Below is a small trained network, with its code and all its weights. Each question gives an input and a target symbol and asks what happens when units are switched off, that is, made to give their printed mean instead of their output.

import numpy as np


def w(rows, s, z=0):
    codes = np.array(rows[::2]) - 128.0
    scale = np.full(codes.shape[1], s)
    scale[-1] = z or s
    return codes * scale


def softmax(a):
    e = np.exp(a - a.max(-1, keepdims=True))
    return e / e.sum(-1, keepdims=True)


def log_softmax(a):
    a = a - a.max(-1, keepdims=True)
    return a - np.log(np.exp(a).sum(-1, keepdims=True))


def net(x, mask):
    ids = ['ΓΛΩαζημξψ'.index(c) for c in x.split()]
    T = len(ids)
    res = E[ids] + P[:T]
    u = 0
    for l in range(3):
        r = res
        for j in range(2):
            rows = slice(3 * j, 3 * j + 3)
            q, k, v = (r @ M[l][rows].T for M in (Q, K, V))
            z = softmax(np.where(np.tri(T) > 0, q @ k.T / 3**0.5, -1e9)) @ v
            o = O[l][rows]
            res = res + np.where(mask[u + j], z, o[:, -1]) @ o[:, :-1]
        u += 2
    return log_softmax(res[-1] @ U[:, :-1].T + U[:, -1])


Q, K, V, O = {}, {}, {}, {}
E = w([
[194,98,205,54,59],'Γ',
[185,189,183,73,179],'Λ',
[198,182,93,181,1],'Ω',
[82,37,121,149,123],'α',
[252,75,123,110,210],'ζ',
[92,154,188,175,111],'η',
[15,157,96,92,94],'μ',
[50,84,194,68,255],'ξ',
[57,175,80,212,214],'ψ',
],0.0086)
P = w([
[83,124,172,224,85],'0',
[150,155,125,129,146],'1',
[175,154,209,206,139],'2',
[67,64,57,118,101],'3',
[153,175,82,58,165],'4',
[109,54,178,254,95],'5',
[42,7,32,116,99],'6',
[215,193,178,138,187],'7',
[131,63,160,220,123],'8',
],0.0094)
Q[0] = w([
[168,196,106,241,182],'0.h0',
[132,76,250,112,105],'0.h0',
[136,202,207,106,137],'0.h0',
[81,101,195,59,106],'0.h1',
[123,28,25,173,117],'0.h1',
[94,176,198,15,136],'0.h1',
],0.012)
K[0] = w([
[140,88,91,210,157],'0.h0',
[150,23,97,135,21],'0.h0',
[131,142,170,222,94],'0.h0',
[127,164,125,116,176],'0.h1',
[139,95,2,147,154],'0.h1',
[166,185,211,55,151],'0.h1',
],0.013)
V[0] = w([
[128,115,215,2,33],'0.h0',
[134,72,73,112,105],'0.h0',
[140,107,70,148,197],'0.h0',
[136,85,82,147,134],'0.h1',
[166,137,167,39,104],'0.h1',
[112,173,252,99,152],'0.h1',
],0.0096)
O[0] = w([
[87,58,42,180,115,154],'0.h0',
[121,125,205,47,131,75],'0.h0',
[100,120,189,49,90,26],'0.h0',
[115,130,181,79,90,214],'0.h1',
[116,89,59,182,136,1],'0.h1',
[139,91,1,246,137,254],'0.h1',
],0.0076,0.00072)
Q[1] = w([
[88,106,91,43,107],'1.h0',
[82,59,107,64,45],'1.h0',
[111,70,254,223,114],'1.h0',
[171,113,40,154,177],'1.h1',
[250,205,131,140,91],'1.h1',
[160,174,126,207,86],'1.h1',
],0.0089)
K[1] = w([
[160,152,2,80,136],'1.h0',
[124,216,51,49,173],'1.h0',
[17,48,123,30,44],'1.h0',
[152,187,83,150,35],'1.h1',
[95,148,158,154,206],'1.h1',
[24,156,90,108,89],'1.h1',
],0.0096)
V[1] = w([
[152,204,31,78,167],'1.h0',
[152,82,160,116,255],'1.h0',
[15,164,149,145,238],'1.h0',
[70,137,112,157,117],'1.h1',
[190,43,90,116,100],'1.h1',
[86,138,116,86,190],'1.h1',
],0.0072)
O[1] = w([
[147,171,83,67,140,5],'1.h0',
[157,65,223,110,230,157],'1.h0',
[43,166,123,194,254,105],'1.h0',
[111,150,167,155,114,133],'1.h1',
[144,148,162,82,154,198],'1.h1',
[115,162,66,156,132,33],'1.h1',
],0.0085,0.0028)
Q[2] = w([
[162,130,172,254,112],'2.h0',
[79,109,39,78,150],'2.h0',
[25,24,196,80,73],'2.h0',
[179,64,141,84,200],'2.h1',
[173,198,119,105,116],'2.h1',
[184,22,103,111,158],'2.h1',
],0.0081)
K[2] = w([
[55,90,174,75,106],'2.h0',
[204,168,133,138,159],'2.h0',
[101,169,48,2,166],'2.h0',
[112,47,79,115,103],'2.h1',
[49,110,32,106,154],'2.h1',
[92,212,139,88,162],'2.h1',
],0.0094)
V[2] = w([
[148,203,130,99,128],'2.h0',
[162,139,208,208,97],'2.h0',
[2,60,152,112,98],'2.h0',
[107,109,158,116,84],'2.h1',
[120,112,126,130,102],'2.h1',
[197,119,144,195,130],'2.h1',
],0.0088)
O[2] = w([
[158,204,145,164,119,38],'2.h0',
[99,128,186,136,91,243],'2.h0',
[92,116,117,49,110,172],'2.h0',
[80,90,128,70,133,140],'2.h1',
[144,160,140,146,127,138],'2.h1',
[137,146,137,249,128,253],'2.h1',
],0.013,0.0047)
U = w([
[144,2,44,141,64,90],'Γ',
[154,118,84,147,165,218],'Λ',
[154,176,102,112,25,99],'Ω',
[61,44,177,94,109,1],'α',
[189,61,183,121,159,138],'ζ',
[64,112,131,158,112,230],'η',
[47,211,7,110,126,210],'μ',
[46,55,98,153,254,21],'ξ',
[66,226,157,126,181,53],'ψ',
],0.0072,0.0086)

Each question gives the input, a string of symbols that net reads in full, and the target symbol t.
The units are the heads (3 rows each of Q, K, V and O). Each row of codes is followed by its name. A weight is (code - 128) times the scale printed after its matrix; where a second scale follows, it is the last column's (O and U).
mask holds one flag per head, layer by layer. A switched-off head (its flag False) gives its mean, the last column of its rows in O, instead of its output. The means were averaged over made-up inputs and are rounded, as every weight is.
A unit's drop is (log p(t) with every unit on - log p(t) with that unit switched off) / (log p(t) with every unit on - log p(t) with every unit switched off).
The circuit of an input: a set's keep is (log p(t) with only the set's units on - log p(t) with every unit switched off) / (log p(t) with every unit on - log p(t) with every unit switched off). Starting from all 6 units, units are removed one at a time, each time the one whose removal leaves the highest keep (on an exact tie, the one counted first), for as long as the keep stays at least 0.8.
units of the circuit, in order: the units of the circuit, biggest drop first
unit that matters most: the unit with the biggest drop
heads that matter: for each layer, one digit per head in row order, 1 if its drop is at least 0.15 and else 0, layers parted by /
input ζ ζ ξ ξ Γ ξ ξ ξ, target ξ: units of the circuit, in order => [1.h0 0.h1]
input ζ ζ ζ ξ ζ α ψ, target ζ: heads that matter => 01 / 10 / 10
input ζ ζ η Γ Γ η, target Γ: heads that matter => 10 / 10 / 10
input η η ζ, target η: heads that matter => 00 / 11 / 10
input Γ ζ ψ ξ ζ η, target ξ: units of the circuit, in order => [1.h0 2.h0 0.h0]
input ζ ζ ζ ξ Γ Λ, target ξ: units of the circuit, in order => [1.h0 2.h0]
input ξ ξ Γ ξ Γ, target Γ: units of the circuit, in order => [0.h1 0.h0]
input α ζ ζ ψ ξ ψ, target ψ: units of the circuit, in order => [0.h1 0.h0 2.h0]
input ζ Γ Ω Ω, target Ω: units of the circuit, in order => [1.h0 0.h1]
input ζ ξ ξ ξ ζ η ζ ψ α, target α: heads that matter => 11 / 00 / 01
input ζ η ξ ζ η ζ ξ Γ ψ, target ξ: units of the circuit, in order => [1.h0]
input Λ ξ ζ ξ ψ Λ ξ ζ Γ, target ξ: units of the circuit, in order => [1.h0 2.h0]
input μ ζ ζ μ Ω μ, target μ: heads that matter => 00 / 10 / 10
input ζ ζ η ψ ζ ζ ξ, target ζ: unit that matters most => 2.h0
input ζ ξ ζ ζ ζ ξ Γ Λ ξ, target Γ: heads that matter => 11 / 10 / 10
input η ζ Γ Λ μ Γ η, target μ: units of the circuit, in order => [1.h0 2.h0]
input ξ Γ Ω μ ψ Γ μ ξ, target Γ: units of the circuit, in order => [0.h1 1.h0 0.h0]
input η ζ ζ, target η: units of the circuit, in order => [2.h0 1.h0]
input ζ Γ α Γ η ξ Λ η, target ξ: heads that matter => 01 / 10 / 10
input Λ Γ Γ ζ ζ Γ ξ, target ζ: heads that matter => 01 / 11 / 10
input ζ Γ ζ Γ, target Γ: heads that matter => 10 / 10 / 00
input Γ Γ α α μ ψ Γ, target μ: heads that matter => 00 / 10 / 10
